Below are the code and all the weights of a small trained network. Each question names an input and a target symbol and asks about switching units off, where a switched-off unit gives its printed mean instead of its output.

import numpy as np


def w(rows, s, z=0):
    codes = np.array(rows[::2]) - 128.0
    scale = np.full(codes.shape[1], s)
    scale[-1] = z or s
    return codes * scale


def norm(h):
    return h / np.sqrt((h * h).mean(-1, keepdims=True) + 1e-5)


def f(y):
    return np.maximum(y, 0)


def softmax(a):
    e = np.exp(a - a.max(-1, keepdims=True))
    return e / e.sum(-1, keepdims=True)


def log_softmax(a):
    a = a - a.max(-1, keepdims=True)
    return a - np.log(np.exp(a).sum(-1, keepdims=True))


def net(x, mask):
    ids = ['ΘΞΣβγελτ'.index(c) for c in x.split()]
    T = len(ids)
    res = E[ids] + P[:T]
    u = 0
    for l in range(2):
        r = norm(res)
        for j in range(3):
            rows = slice(4 * j, 4 * j + 4)
            q, k, v = (r @ M[l][rows].T for M in (Q, K, V))
            z = softmax(np.where(np.tri(T) > 0, q @ k.T / 4**0.5, -1e9)) @ v
            o = O[l][rows]
            res = res + np.where(mask[u + j], z, o[:, -1]) @ o[:, :-1]
        u += 3
        y = f(norm(res) @ A[l][:, :-1].T + A[l][:, -1])
        res = res + np.where(mask[u : u + 8], y, B[l][:, -1]) @ B[l][:, :-1]
        u += 8
    return log_softmax(norm(res)[-1] @ U[:, :-1].T + U[:, -1])


Q, K, V, O, A, B = {}, {}, {}, {}, {}, {}
E = w([
[97,147,170,17,223],'Θ',
[194,161,64,154,146],'Ξ',
[152,107,86,171,152],'Σ',
[154,109,85,171,155],'β',
[1,44,101,71,166],'γ',
[196,145,240,146,62],'ε',
[187,125,106,161,176],'λ',
[197,185,121,137,131],'τ',
],0.0069)
P = w([
[141,24,156,113,72],'0',
[71,98,177,246,199],'1',
[45,138,108,133,90],'2',
[114,41,96,56,60],'3',
[94,70,100,131,172],'4',
[1,183,121,176,159],'5',
[56,121,49,55,60],'6',
[156,81,116,68,159],'7',
[96,184,129,138,203],'8',
],0.0048)
Q[0] = w([
[113,129,185,146,119],'L0H0',
[166,151,108,195,110],'L0H0',
[107,92,173,125,115],'L0H0',
[125,136,167,110,192],'L0H0',
[227,102,187,220,105],'L0H1',
[140,140,128,183,202],'L0H1',
[92,188,142,128,226],'L0H1',
[63,184,130,197,80],'L0H1',
[203,49,207,145,82],'L0H2',
[51,131,125,70,100],'L0H2',
[123,126,114,40,250],'L0H2',
[160,96,73,42,106],'L0H2',
],0.017)
K[0] = w([
[91,124,160,120,89],'L0H0',
[147,138,93,196,58],'L0H0',
[55,101,177,96,117],'L0H0',
[114,178,185,110,162],'L0H0',
[63,108,220,212,50],'L0H1',
[72,163,128,118,33],'L0H1',
[116,150,78,7,92],'L0H1',
[212,37,128,99,69],'L0H1',
[118,183,245,217,102],'L0H2',
[172,101,147,79,194],'L0H2',
[56,221,58,69,207],'L0H2',
[93,114,128,181,233],'L0H2',
],0.015)
V[0] = w([
[165,84,117,237,108],'L0H0',
[114,103,99,116,173],'L0H0',
[146,168,133,193,81],'L0H0',
[111,153,204,67,207],'L0H0',
[71,92,211,117,95],'L0H1',
[107,96,91,217,79],'L0H1',
[84,17,99,127,188],'L0H1',
[97,100,200,173,111],'L0H1',
[60,12,102,146,157],'L0H2',
[224,143,73,135,254],'L0H2',
[81,118,48,202,80],'L0H2',
[174,73,99,211,55],'L0H2',
],0.0081)
O[0] = w([
[201,117,65,129,72,85],'L0H0',
[106,174,161,73,113,196],'L0H0',
[163,86,83,148,156,37],'L0H0',
[23,149,115,140,157,189],'L0H0',
[83,205,156,173,117,152],'L0H1',
[141,113,241,117,144,67],'L0H1',
[99,159,164,106,254,253],'L0H1',
[103,151,152,198,116,111],'L0H1',
[226,76,141,222,152,254],'L0H2',
[47,121,67,194,200,137],'L0H2',
[170,43,172,104,190,68],'L0H2',
[110,35,212,136,100,12],'L0H2',
],0.0073,0.0046)
A[0] = w([
[107,240,40,164,136,93],'L0N0',
[29,126,215,148,183,103],'L0N1',
[145,84,104,10,160,146],'L0N2',
[157,122,217,129,55,65],'L0N3',
[107,200,214,144,24,7],'L0N4',
[103,65,206,49,187,97],'L0N5',
[149,118,76,169,109,147],'L0N6',
[2,157,148,61,120,66],'L0N7',
],0.0082,0.0022)
B[0] = w([
[241,32,94,203,127,254],'L0N0',
[131,101,51,72,3,216],'L0N1',
[125,26,135,178,71,173],'L0N2',
[93,164,63,249,175,168],'L0N3',
[181,233,227,223,45,165],'L0N4',
[167,14,63,211,70,190],'L0N5',
[105,191,103,111,120,165],'L0N6',
[88,2,210,199,235,233],'L0N7',
],0.0085,0.0063)
Q[1] = w([
[160,177,200,165,99],'L1H0',
[57,105,211,132,97],'L1H0',
[145,136,56,77,216],'L1H0',
[144,71,165,221,170],'L1H0',
[187,199,84,154,136],'L1H1',
[182,144,143,29,171],'L1H1',
[128,141,187,182,215],'L1H1',
[88,151,126,108,247],'L1H1',
[82,132,37,119,108],'L1H2',
[149,112,211,112,102],'L1H2',
[118,13,78,151,204],'L1H2',
[123,170,156,35,137],'L1H2',
],0.012)
K[1] = w([
[162,49,80,163,72],'L1H0',
[170,137,84,184,115],'L1H0',
[35,168,153,71,130],'L1H0',
[161,106,40,126,211],'L1H0',
[93,146,193,115,189],'L1H1',
[170,202,104,95,153],'L1H1',
[177,97,214,148,193],'L1H1',
[187,109,70,173,247],'L1H1',
[166,158,82,31,146],'L1H2',
[106,87,176,211,82],'L1H2',
[151,61,90,123,200],'L1H2',
[134,184,208,155,109],'L1H2',
],0.012)
V[1] = w([
[111,121,42,67,127],'L1H0',
[131,143,123,141,124],'L1H0',
[142,151,113,130,131],'L1H0',
[84,118,160,180,85],'L1H0',
[92,72,183,191,98],'L1H1',
[156,123,118,183,45],'L1H1',
[151,92,120,144,157],'L1H1',
[201,90,80,144,164],'L1H1',
[243,114,152,24,206],'L1H2',
[132,56,67,173,154],'L1H2',
[114,77,156,161,255],'L1H2',
[167,185,101,23,181],'L1H2',
],0.0074)
O[1] = w([
[104,106,182,189,173,120],'L1H0',
[135,121,126,129,120,130],'L1H0',
[138,120,126,146,117,121],'L1H0',
[114,115,135,60,125,152],'L1H0',
[69,164,160,178,100,205],'L1H1',
[57,204,172,113,140,178],'L1H1',
[105,123,99,117,145,178],'L1H1',
[86,123,61,60,197,198],'L1H1',
[71,124,111,254,101,71],'L1H2',
[100,200,104,101,117,254],'L1H2',
[89,251,167,121,173,213],'L1H2',
[107,46,186,195,100,24],'L1H2',
],0.0067,0.0072)
A[1] = w([
[57,114,112,5,48,118],'L1N0',
[127,230,202,202,29,133],'L1N1',
[136,32,138,102,167,14],'L1N2',
[75,66,52,159,111,251],'L1N3',
[246,157,95,120,164,179],'L1N4',
[185,141,136,2,118,179],'L1N5',
[195,224,173,137,182,147],'L1N6',
[92,80,249,99,122,198],'L1N7',
],0.0083,0.0011)
B[1] = w([
[254,160,7,107,84,185],'L1N0',
[45,223,238,176,14,213],'L1N1',
[102,103,156,206,104,173],'L1N2',
[79,126,145,65,78,254],'L1N3',
[136,193,225,153,146,239],'L1N4',
[97,88,192,23,90,167],'L1N5',
[87,22,115,80,76,231],'L1N6',
[164,245,77,131,122,147],'L1N7',
],0.01,0.005)
U = w([
[232,200,42,184,146,22],'Θ',
[81,2,90,124,63,180],'Ξ',
[158,80,168,184,159,58],'Σ',
[155,79,166,191,163,10],'β',
[192,135,201,18,162,145],'γ',
[101,207,189,154,28,161],'ε',
[43,172,67,109,197,240],'λ',
[167,132,42,20,36,69],'τ',
],0.0098,0.0012)

Each question gives the input, a string of symbols that net reads in full, and the target symbol t.
The units are the heads (4 rows each of Q, K, V and O) and the neurons (one row each of A and B). Each row of codes is followed by its name. A weight is (code - 128) times the scale printed after its matrix; where a second scale follows, it is the last column's (O, A, B and U).
mask holds one flag per unit, layer by layer, with each layer's heads first. A switched-off unit (its flag False) gives its mean, the last column of its rows in O or B, instead of its output. The means were averaged over made-up inputs and are rounded, as every weight is.
A unit's drop is (log p(t) with every unit on - log p(t) with that unit switched off) / (log p(t) with every unit on - log p(t) with every unit switched off).
The circuit of an input: a set's keep is (log p(t) with only the set's units on - log p(t) with every unit switched off) / (log p(t) with every unit on - log p(t) with every unit switched off). Starting from the 12 units with the biggest drops (on a tie, the unit counted first), units are removed one at a time, each time the one whose removal leaves the highest keep (on an exact tie, the one counted first), for as long as the keep stays at least 0.8.
circuit, biggest first: the units of the circuit, biggest drop first
unit that matters most: the unit with the biggest drop
k most important neurons: the k neurons with the biggest drops, biggest first
top k neurons in layer l: the k neurons of layer l with the biggest drops, biggest first
heads that matter: for each layer, one digit per head in row order, 1 if its drop is at least 0.15 and else 0, layers parted by /
input Θ λ γ τ, target λ: most important neuron => [L0N0]
input τ τ Θ τ β β λ, target β: 2 most important neurons => [L0N1; L1N6]
input τ λ Θ Σ τ λ β λ Σ, target β: heads that matter => 101 / 000
input ε γ Ξ β, target γ: heads that matter => 010 / 000
input ε Θ Θ λ Θ γ γ Θ λ, target γ: heads that matter => 001 / 000
input Ξ Θ β λ τ, target β: heads that matter => 001 / 000
input Θ Σ γ τ β λ, target τ: circuit, biggest first => [L0H1; L0H2; L1N0]
input λ Ξ γ γ γ ε Σ, target γ: heads that matter => 011 / 000
input Θ Θ Σ γ Ξ, target Σ: heads that matter => 111 / 000
input Σ β λ β γ, target τ: top 2 neurons in layer 0 => [L0N1; L0N7]
input Θ τ Σ Σ, target τ: heads that matter => 101 / 000
input τ τ τ, target τ: heads that matter => 111 / 001
input ε Ξ γ, target Ξ: top 2 neurons in layer 0 => [L0N5; L0N2]
input ε γ Σ β Σ τ γ γ Ξ, target γ: unit that matters most => L0H2
input λ γ Θ Ξ τ Σ, target Ξ: circuit, biggest first => [L0H1; L0H2]
input Θ τ γ Θ β Σ Θ Ξ, target Σ: heads that matter => 001 / 000
input Ξ γ Ξ γ τ ε τ, target τ: heads that matter => 010 / 101
input τ Ξ ε λ, target Ξ: heads that matter => 111 / 000
input γ λ τ Σ, target λ: circuit, biggest first => [L0H2; L1H2]
input γ λ γ γ, target τ: top 3 neurons in layer 0 => [L0N1; L0N0; L0N3]
input τ Θ ε τ β, target ε: heads that matter => 010 / 000
input Θ Σ Θ τ, target Σ: circuit, biggest first => [L0H2]
input Θ Θ τ Θ Ξ, target τ: 2 most important neurons => [L0N0; L0N7]
input λ λ Ξ, target λ: 2 most important neurons => [L0N0; L0N1]
